Below are the code and all the weights of a small trained network. Each question names an input and a target symbol and asks about switching units off, where a switched-off unit gives its printed mean instead of its output.

import numpy as np


def w(rows, s, z=0):
    codes = np.array(rows[::2]) - 128.0
    scale = np.full(codes.shape[1], s)
    scale[-1] = z or s
    return codes * scale


def f(y):
    return y / 2 * (1 + np.tanh(0.7978845608 * (y + 0.044715 * y**3)))


def softmax(a):
    e = np.exp(a - a.max(-1, keepdims=True))
    return e / e.sum(-1, keepdims=True)


def log_softmax(a):
    a = a - a.max(-1, keepdims=True)
    return a - np.log(np.exp(a).sum(-1, keepdims=True))


def net(x, mask):
    ids = ['ΘΦαβδεζημξστ'.index(c) for c in x.split()]
    T = len(ids)
    res = E[ids] + P[:T]
    r = res
    for j in range(3):
        rows = slice(4 * j, 4 * j + 4)
        q, k, v = (r @ M[0][rows].T for M in (Q, K, V))
        z = softmax(np.where(np.tri(T) > 0, q @ k.T / 4**0.5, -1e9)) @ v
        o = O[0][rows]
        res = res + np.where(mask[j], z, o[:, -1]) @ o[:, :-1]
    y = f(res @ A[0][:, :-1].T + A[0][:, -1])
    res = res + np.where(mask[3:19], y, B[0][:, -1]) @ B[0][:, :-1]
    return log_softmax(res[-1] @ U[:, :-1].T + U[:, -1])


Q, K, V, O, A, B = {}, {}, {}, {}, {}, {}
E = w([
[156,164,121],'Θ',
[146,160,127],'Φ',
[110,131,151],'α',
[158,159,228],'β',
[165,60,103],'δ',
[118,94,64],'ε',
[61,128,107],'ζ',
[105,122,123],'η',
[128,177,103],'μ',
[251,236,173],'ξ',
[43,29,167],'σ',
[48,14,117],'τ',
],0.013)
P = w([
[107,108,151],'0',
[117,138,100],'1',
[187,98,112],'2',
[108,108,169],'3',
[114,140,96],'4',
[194,109,125],'5',
[110,107,171],'6',
[113,139,94],'7',
[3,150,94],'8',
],0.029)
Q[0] = w([
[94,213,228],'H1',
[101,161,213],'H1',
[183,11,109],'H1',
[224,94,47],'H1',
[100,94,149],'H2',
[190,204,77],'H2',
[44,83,207],'H2',
[149,170,74],'H2',
[132,138,36],'H3',
[76,133,132],'H3',
[132,89,33],'H3',
[150,154,151],'H3',
],0.011)
K[0] = w([
[252,228,192],'H1',
[152,151,184],'H1',
[83,45,153],'H1',
[1,50,96],'H1',
[171,90,131],'H2',
[61,216,43],'H2',
[159,46,241],'H2',
[74,134,12],'H2',
[80,226,90],'H3',
[64,8,102],'H3',
[100,129,109],'H3',
[208,164,73],'H3',
],0.0091)
V[0] = w([
[186,229,215],'H1',
[187,166,177],'H1',
[95,164,144],'H1',
[91,81,197],'H1',
[119,155,101],'H2',
[189,104,102],'H2',
[63,182,45],'H2',
[114,254,77],'H2',
[75,203,145],'H3',
[250,117,182],'H3',
[99,233,141],'H3',
[55,3,165],'H3',
],0.0084)
O[0] = w([
[92,217,149,254],'H1',
[153,211,168,222],'H1',
[117,127,108,110],'H1',
[106,69,148,107],'H1',
[140,151,86,123],'H2',
[199,120,121,123],'H2',
[93,204,3,102],'H2',
[155,150,30,137],'H2',
[159,173,109,119],'H3',
[113,66,114,205],'H3',
[169,142,117,134],'H3',
[89,178,148,88],'H3',
],0.0074,0.0048)
A[0] = w([
[165,6,184,97],'N1',
[132,25,24,156],'N2',
[29,164,73,82],'N3',
[195,195,155,71],'N4',
[59,174,126,110],'N5',
[175,82,144,93],'N6',
[225,58,76,61],'N7',
[173,177,81,254],'N8',
[35,139,43,94],'N9',
[42,114,175,130],'N10',
[56,108,169,125],'N11',
[227,103,158,100],'N12',
[171,145,53,103],'N13',
[105,193,178,165],'N14',
[128,138,70,109],'N15',
[175,234,104,93],'N16',
],0.011,0.015)
B[0] = w([
[145,197,63,190],'N1',
[156,170,254,209],'N2',
[197,71,92,167],'N3',
[116,20,96,155],'N4',
[124,59,69,171],'N5',
[152,62,144,145],'N6',
[77,92,68,178],'N7',
[55,162,83,253],'N8',
[163,44,206,162],'N9',
[187,146,90,196],'N10',
[169,129,116,182],'N11',
[95,101,115,162],'N12',
[169,90,131,180],'N13',
[95,108,150,226],'N14',
[144,97,97,155],'N15',
[195,147,174,192],'N16',
],0.009,0.018)
U = w([
[172,157,116,70],'Θ',
[213,186,204,13],'Φ',
[52,238,127,112],'α',
[139,142,126,171],'β',
[9,140,57,117],'δ',
[173,154,138,162],'ε',
[63,88,211,209],'ζ',
[101,121,126,188],'η',
[137,182,60,133],'μ',
[91,65,64,221],'ξ',
[233,95,135,24],'σ',
[177,24,179,2],'τ',
],0.013,0.008)

Each question gives the input, a string of symbols that net reads in full, and the target symbol t.
The units are the heads (4 rows each of Q, K, V and O) and the neurons (one row each of A and B). Each row of codes is followed by its name. A weight is (code - 128) times the scale printed after its matrix; where a second scale follows, it is the last column's (O, A, B and U).
mask holds one flag per unit, heads first, then neurons. A switched-off unit (its flag False) gives its mean, the last column of its rows in O or B, instead of its output. The means were averaged over made-up inputs and are rounded, as every weight is.
A unit's drop is (log p(t) with every unit on - log p(t) with that unit switched off) / (log p(t) with every unit on - log p(t) with every unit switched off).
The circuit of an input: a set's keep is (log p(t) with only the set's units on - log p(t) with every unit switched off) / (log p(t) with every unit on - log p(t) with every unit switched off). Starting from the 12 units with the biggest drops (on a tie, the unit counted first), units are removed one at a time, each time the one whose removal leaves the highest keep (on an exact tie, the one counted first), for as long as the keep stays at least 0.8.
units of the circuit, in order: the units of the circuit, biggest drop first
most important unit: the unit with the biggest drop
k most important neurons: the k neurons with the biggest drops, biggest first
which heads matter: for each layer, one digit per head in row order, 1 if its drop is at least 0.15 and else 0, layers parted by /
input ξ α ξ, target ξ: which heads matter -> 000
input ξ Θ Θ α α ξ β ξ ζ, target ξ: units of the circuit, in order -> N3
input ζ α μ β α, target δ: units of the circuit, in order -> N16, N13
input ξ ζ ξ ε ξ μ, target ξ: 3 most important neurons -> N7, N8, N16
input ξ ξ β, target ξ: which heads matter -> 001
input μ Φ σ, target σ: 4 most important neurons -> N1, N8, N6, N14
input η ξ ξ ξ δ ε, target ξ: 2 most important neurons -> N7, N16
input δ ξ η, target ξ: units of the circuit, in order -> N7, H3
input ζ β β ξ τ, target Φ: units of the circuit, in order -> H1, N2, N1, N5
input α τ σ σ Θ ζ τ β τ, target τ: 2 most important neurons -> N8, N9
input ζ β ζ μ ζ ε ξ β δ, target ξ: which heads matter -> 001
input α ζ β ξ ξ μ ξ δ, target ζ: units of the circuit, in order -> N2, H1, N10
input α β ξ ξ β μ ξ α Θ, target ξ: 2 most important neurons -> N5, N4
input α α β Φ, target Φ: most important unit -> H2
input α ζ η Θ ζ β δ, target σ: units of the circuit, in order -> N1, H2, N8
input Φ ξ ξ β ξ β, target ξ: which heads matter -> 000
input Θ Φ ξ μ ε, target τ: 2 most important neurons -> N2, N9
input ζ α ξ ξ β Φ ξ α, target δ: units of the circuit, in order -> N2, N13
input ε ζ β Θ β Φ μ, target Φ: 2 most important neurons -> N8, N7
input ξ τ β, target τ: which heads matter -> 101
input ξ ξ β σ, target Φ: which heads matter -> 010
input β ε ζ, target ζ: most important unit -> N2
input ξ β β τ μ, target σ: 2 most important neurons -> N9, N16
input ξ ξ β Θ, target Φ: 2 most important neurons -> N8, N7
input β α Θ ξ β, target α: which heads matter -> 000
input μ ε Θ β β μ ζ, target Φ: which heads matter -> 010
input β ξ α τ ξ η, target ξ: which heads matter -> 010
input δ ξ α, target ξ: units of the circuit, in order -> N16
